Each row has a class, written after it.
[-54 -20  26  45 -98  -7  -5 -14   1 -32   5  56  18  32  45   3 -39  36
   6   4 -11  15 -20  -9 -10 -31  25   3  37  10  31  -9 -43  46]
(49)
[-33  19  -2  27 -83  10  -8   6 -28  35 -23  73  -3  13 -88  12 -13   0
  -3  -1 -12  11  -6 -70 -27   5  47  13  10  12  12  -3 -25   2]
(9)
[ 10  11   1 -33 -59 -14   2 -29   3 -40  11  45  -1 -20  14  49 -12  57
 -12  25 -19  10 -12 -52  13 -18  25 -14  24 -12   3  -9 -55   9]
(73)
[-47 -37  36  23 -41  -6  21 -32  15 -13  16  52  28  26  29   2 -34  37
 -11   7  -4   9 -33 -21   3 -39  26  -2  30  23  42 -10 -69  40]
(110)
[-53 -16  35  15 -89  -7   1 -13 -12 -15   5  54  25  35  52  20 -22   9
 -14 -13  -9  28 -20   0   5 -25  24  12  32  11  35 -10 -44  43]
(17)
[-54 -13   5  11 -52   7  11 -10 -31  -2   9  15  36   2  21   8 -31  43
 -13 -28   0   6 -11 -11   3 -30  28   8  25  10  30   1 -47  40]
(168)
[-31 -15  -9  15 -43  22 -15   2 -67  33 -37  82  -4   4 -90  -8 -22  -5
  17 -18   0   4 -32 -34 -31  -1  29  34  -3   1  -9  32  33  33]
(17)
[ -40    8   -3   16  -37   29   20   14  -56    8  -30   82   -6   -4
 -100  -18    0   24   -3   -8    8    2  -28  -49   -5    1   37    7
   11    0    8   11   -7   14]
(110)
[ 27   8  23 -62   0  14   5 -40  17 -23  16  29  -2 -36 -38  18 -10  37
   3  28 -50   4  -2 -39 -11 -15  19 -12   9  -9  -6 -27 -37 -20]
(9)
[-12  42  -7   8 -62  16  29 -36 -29 -59 -17  34 -15  25  47  53  -2  10
 -37  34 -20  40  17 -21  22  15  39  28  17 -42 -10  34 -14  32]
(67)
[ -8  38   5 -17 -36  11  27 -48 -43 -13 -14  40   5  13 -20  35  -8  -3
 -14  29 -38  27  -7 -40  36  10  51  21  11  -4  -1  36   0  57]
(110)
[ -36   35  -19  -13  -25   44  -12    0  -74   15  -27   47   -1   -6
 -108  -22  -10   19    2  -20  -26   17    0  -27   -6   -1   22   10
   -5  -23   -9   40   20   27]
(168)
[-41 -25  27  12 -32  17  -1 -20  -2 -17  -3  40  37  16  -2 -23 -34  31
   1 -11 -14   9 -35  13  -3 -38  31   9  30  12  25   2 -43  15]
(110)
[ 17  17  11 -85 -22  -1  19 -34  -7  -8  27  -7  -8 -54  -6  35   4  46
   4  18 -27  -2   1 -67  25 -12  26  -5   1  -2  -8 -44 -39  28]
(168)
[-20  60 -10  20 -52  -9  15 -30 -40 -10   3  27 -10  11  14  28 -14  23
 -19  30 -24  27  -6 -47  30  16  42  27   5 -10  16  17 -12  73]
(133)
[ 35  19   0 -33   5 -19   3 -30   1  -4  25  19 -26 -29 -26  55  15  47
  -5  36 -29  13  -6 -63  40  -2  16 -18   2   4  -5  -3 -32  25]
(125)
[  1  44  23 -69   5  13  17 -30  -7 -71  24   9  -8 -40 -10  -8   4  62
 -13  38 -30  -2 -11  -8  -5  -9  24  12  15 -24 -10 -46 -82  -7]
(133)
[-31  34  -1 -20 -69  11 -14 -27 -21 -57 -18  27  -1   6  -1  20  -7   3
 -30  14 -47  46  22 -18   8  15  52  22  21 -13 -11  15  -4  11]
(9)
[-19  38  10 -38 -30   1  16 -49 -29 -25  -1  29  -9  23  -5  70  17   4
 -17  35 -39  46  19 -16  35   8  30  40   6 -28  12  11 -58  35]
(17)
[-65 -36  24  23 -89  -7   0  13  -9 -22   3  47  10  13  57  26 -28  34
  -8 -12  10  19 -31 -13   0 -23  24  32  29  24  26 -10 -23  37]
(17)
[-40 -21  20  51 -68   8   2 -16   6 -19  -6  51  30  29  60  14 -44  28
  -7   2 -20  19 -38  -3  -9 -23  45  12  45  25  31  17 -21  35]
(110)
[ 16  23  10 -44 -16   7  -2 -22  17 -23  10   2  -2 -29  38  29  -5  57
  -4  17 -39  14  -1 -37  11 -11  27 -16  18   5  -6  -7  -5   2]
(168)
[-14  28   4 -38 -65  19 -23 -55 -27 -61  -8  19  -3   1  -3 -11   8  20
 -33   3 -53  29  15  -1  30   4  36  13  13 -32  -2   2 -23  15]
(73)
[ -39   -8   13   -9  -55   27   -9   -9  -40   36  -19   48   12   -4
 -107  -34   -8   -1   10   -9  -21    2  -19  -24  -40   19   31   34
   -7    6   -7  -10  -16   -3]
(133)
[-60 -17   9  48 -86 -10  -7   0 -16 -20  -7  46  29  23  34  -7 -41  43
  -8   1  -3  15 -26 -22   4  -6  33  14  14  25  19   1 -16  37]
(133)
[ 24  70  -3 -25 -27  16  25 -41 -11 -41   9  55 -21 -13 -13  54  -9  59
 -10  35  -9  16   4 -41  16 -13  32 -15   7 -42 -12   2 -63   6]
(67)
[-19  40   8  29 -65  41  -9  -5 -36  24 -25  71  -4  -1 -88 -25 -13 -10
  -4 -15 -28  16  -4  -3 -51   8  32  12  22 -13  14  11 -17  -7]
(9)
[-34  47 -11 -12 -42   5  15 -13 -56 -53   6  16   7  15   5  38 -15  17
  -9  40 -34  17   4 -21  40  15  22  29  -5 -17  -7   3 -28  54]
(133)
[-49 -28  17  30 -89   3   8 -13   1 -18   6  39  17  23  54   7 -18  31
 -29 -16   1  19  -7  -6  -5 -27  13  10  30  -8  49 -13 -63   2]
(73)
[ 37  18  26 -50 -27 -14   8 -27  13 -28  25  38 -26 -28  -8  25   0  37
   7  42 -13  21  -8 -41   7 -22   8  -2  11   3  -9 -24 -58  13]
(125)
[-15  41  -6  -6 -70   1   1 -40 -50 -31  -7  38 -14  18   5  39  -2  -4
 -29  18 -20  47  22 -29  27  13  46  25   3  -5  -8  29 -14  45]
(125)
[ 14   0  14 -37 -37  -4  -1 -19   6 -18  13  33 -15 -27 -12  44   6  42
   2  26 -22  18  -1 -42  21  -7  13 -13   3   2  -9 -20 -43  -1]
(125)
[-23   1 -16  11 -59  20   5  -8 -68   7 -19  68  -1 -13 -85 -10   0  11
 -16 -21  -7   6  -9 -19  -3  14   4  -1   8 -27   8  30  -3  30]
(73)
[-31  37   7 -61 -34  -6  20 -31 -18 -12  -2  14  -4   9 -33  45  11   3
 -18  45 -39  45  12 -57  23  14  27  29  -6 -31  -7   6 -34  23]
(133)
[-17  62   7 -22 -38  18  17 -26 -55 -41 -11  -1   8   9   7  -4   5  -5
 -29  24 -52  32  -2   1  29  21  35  41  20 -29  -1  19   0  48]
(133)
[-44 -39  10   5 -74  -5   6  -7 -18 -33   4  31  19  -4   1 -19 -29  28
  -5 -13  27 -12 -28 -12   3 -31  15   6  16 -10  -3 -28 -61  40]
(67)
[-56 -28  45   9 -71  25  11  -6  16 -40  -9  47  14  -4  35 -33 -17  49
 -12  -8  -4  16 -28   9  -8 -28  30  12  34   9  27 -26 -45  -9]
(110)
[-45 -33  25  10 -67  11  -3  -2   4 -38   5  36  21  -1  17 -11 -36  32
  -6   1 -23   5 -17  -8 -16 -28  17  12  28   8  21 -28 -44   8]
(9)
[-69 -27  23  20 -75  13 -17 -10 -19 -30  -6  34  21  15  60  -7 -38  28
 -13 -25   5   1 -26  16  -9 -32  36  29  17  11  15 -14 -28  22]
(17)
[ 30  56  -2 -23 -80 -29 -15 -25   9 -14  21  48 -20 -17   9  41 -13  45
  -2  21 -15  18 -19 -73  21 -21  33 -22  27  -3  10 -15 -42  37]
(73)
[-34 -35  19   9 -53  10   1 -18  -3   5   2   4  36  -6  37 -13 -33  30
   4 -19  -8   5 -20  14 -28 -40  18  21  36   1  32 -14 -62  28]
(168)
[ -6  26  31 -61 -89   9   8 -35  -2 -40   0  45 -17 -33  -4  24 -13  43
  12  22 -18  17  -1 -49 -10 -11  49  14  13  -2 -22 -26 -22  -1]
(49)
[ 21  38   3 -71 -30 -11  -4 -51  10 -25  23  18 -12 -28 -32  59   8  53
  -6  41 -50  14  -5 -49  32 -20  15 -13  17 -42   6 -17 -91  17]
(73)
[  0  39  -5 -42 -34  -5   0 -36 -15 -12  21  25 -12 -34 -19  27  -9  60
  -7   4 -18  21  -3 -65   1 -12  51   1  19   7   3  -7 -38  40]
(168)
[ -22  -16    7  -12  -53   36  -13  -10  -59   10  -26   64  -15  -20
 -102  -43   -8   -3    0  -20   -7   19  -12  -13  -32    9   22   33
   -5    3  -27   28   25    8]
(125)
[-44 -25  14  31 -87 -10   1   1 -12 -10  10  38  21  26  29 -17 -29  12
 -14 -23  16   0 -29 -31  21 -28  15 -16  18   5  14 -15 -16  55]
(67)
[-10  11  -6   3 -27  38  10 -10 -46  26 -30  76   1  -6 -73  -7 -27  32
  16  -8  -9  31   0 -31 -27 -11  10   7  -3 -15   4  49  21  10]
(168)
[-24  52   1  -5 -56  -9   5 -42 -28  -6  -7  44 -18  19   0  73   7  23
 -17  32 -29  38   7 -42  47   7  43  24   4 -16  16  15 -44  57]
(17)
[  4  29  -2 -74 -39   0  16 -17 -13 -32  16  17  -9 -44  -2  58 -13  69
   7  24 -14  12  -1 -75  12 -18  40   6   9   3 -14 -23 -44  15]
(168)
[ 15  51   2 -50 -35   1   9 -33 -15 -50  13  36 -18 -23 -27  28  -5  45
  -6  34 -22  12 -14 -47  33 -17  25 -12  15 -42 -23  -5 -47  45]
(67)
[-70 -48  24  -5 -27   6   6 -11  -4 -55   7  23  29  10  41 -33 -32  42
 -24   4 -12  10 -22   3 -18 -23   9  11  16  -6  11 -11 -32  12]
(133)
[ -19   23    1    8  -58   44  -19   12  -59   24  -31   65    0   -5
 -114  -41  -31   -2   13   -8  -37   -7  -29  -50  -20   -5   34   18
    3    3  -10   18   43   14]
(9)
[-40 -34  23  65 -72   9  -3  -1  -5 -24  -3  57  15  44  65  -4 -44  28
 -10   5   0  23 -22   4 -18 -39  14  20  29  19  31  12 -35  18]
(125)
[-33 -13  -1  52 -78 -10 -20 -18  -1  13   2  36  26  18  36  -2 -40  40
   8 -18   0  16 -17 -18 -22 -36  39   2  35  17  44 -12 -65  49]
(168)
[-36  24   6 -42 -36   0   7 -40 -23 -33 -12  23 -15   0  -8  62  17  31
 -18  31 -26  35  15 -23  44   5  32  35  -3 -30   1   5 -54  26]
(17)
[-30   3  11  16 -92  29  15   1 -69  14 -34  84  10   4 -87  -8 -13   7
  16 -13  -2  -3 -12 -37 -25   9  39  18   9   8  -3   8   7  10]
(49)
[ 10  16  29 -44 -33  17   1 -27 -11 -37  20  51 -19 -20 -40  15  -5  48
   1  30 -33  21  -4 -27  15 -13  10   4   2   4 -11 -10 -41   8]
(125)
[-51 -11  25  28 -74  17  -5 -21 -24 -37   7  43  21  13  19 -23 -43  36
   5 -12 -15   1 -22  16 -14 -29  25  14  29   5  18  -1 -22  43]
(49)
[-59   1  -1  -4 -63  20  -2  -6 -65 -28 -19  70 -16  -6 -82 -32  -8  14
  -5 -12  -4   9  -5 -33 -20   9  30  10   4 -13 -19  18  22  36]
(49)
[ -5  26  -5 -10 -17  31   1 -27 -47 -16 -23  71   3   7 -61 -11  -9   5
  -2  -3 -31  26 -19 -30 -13  -5  52   0  24 -17   3  23   5  20]
(110)
[-44  -9  -4  44 -82   5 -16  -8 -17 -35  10  62   8  30  28 -10 -34  37
 -16 -30  10  29  -2  -1 -10 -26  18  10  22   2  40   2 -34  15]
(73)
[-14  35   8   0 -39   1  27 -37 -21 -18 -11  35 -18  32  17  43   9  -5
 -36  42  -9  45  23 -23   5  -6  27  26  11 -28  12  19 -72  13]
(125)
[-74 -34  34  -5 -85  -3  -4  -1 -19  -6  11  49  11  -3   5 -12 -14  26
 -13 -35  13   8 -29 -12  -1 -26  21  11  20  12  27 -33 -43  39]
(17)
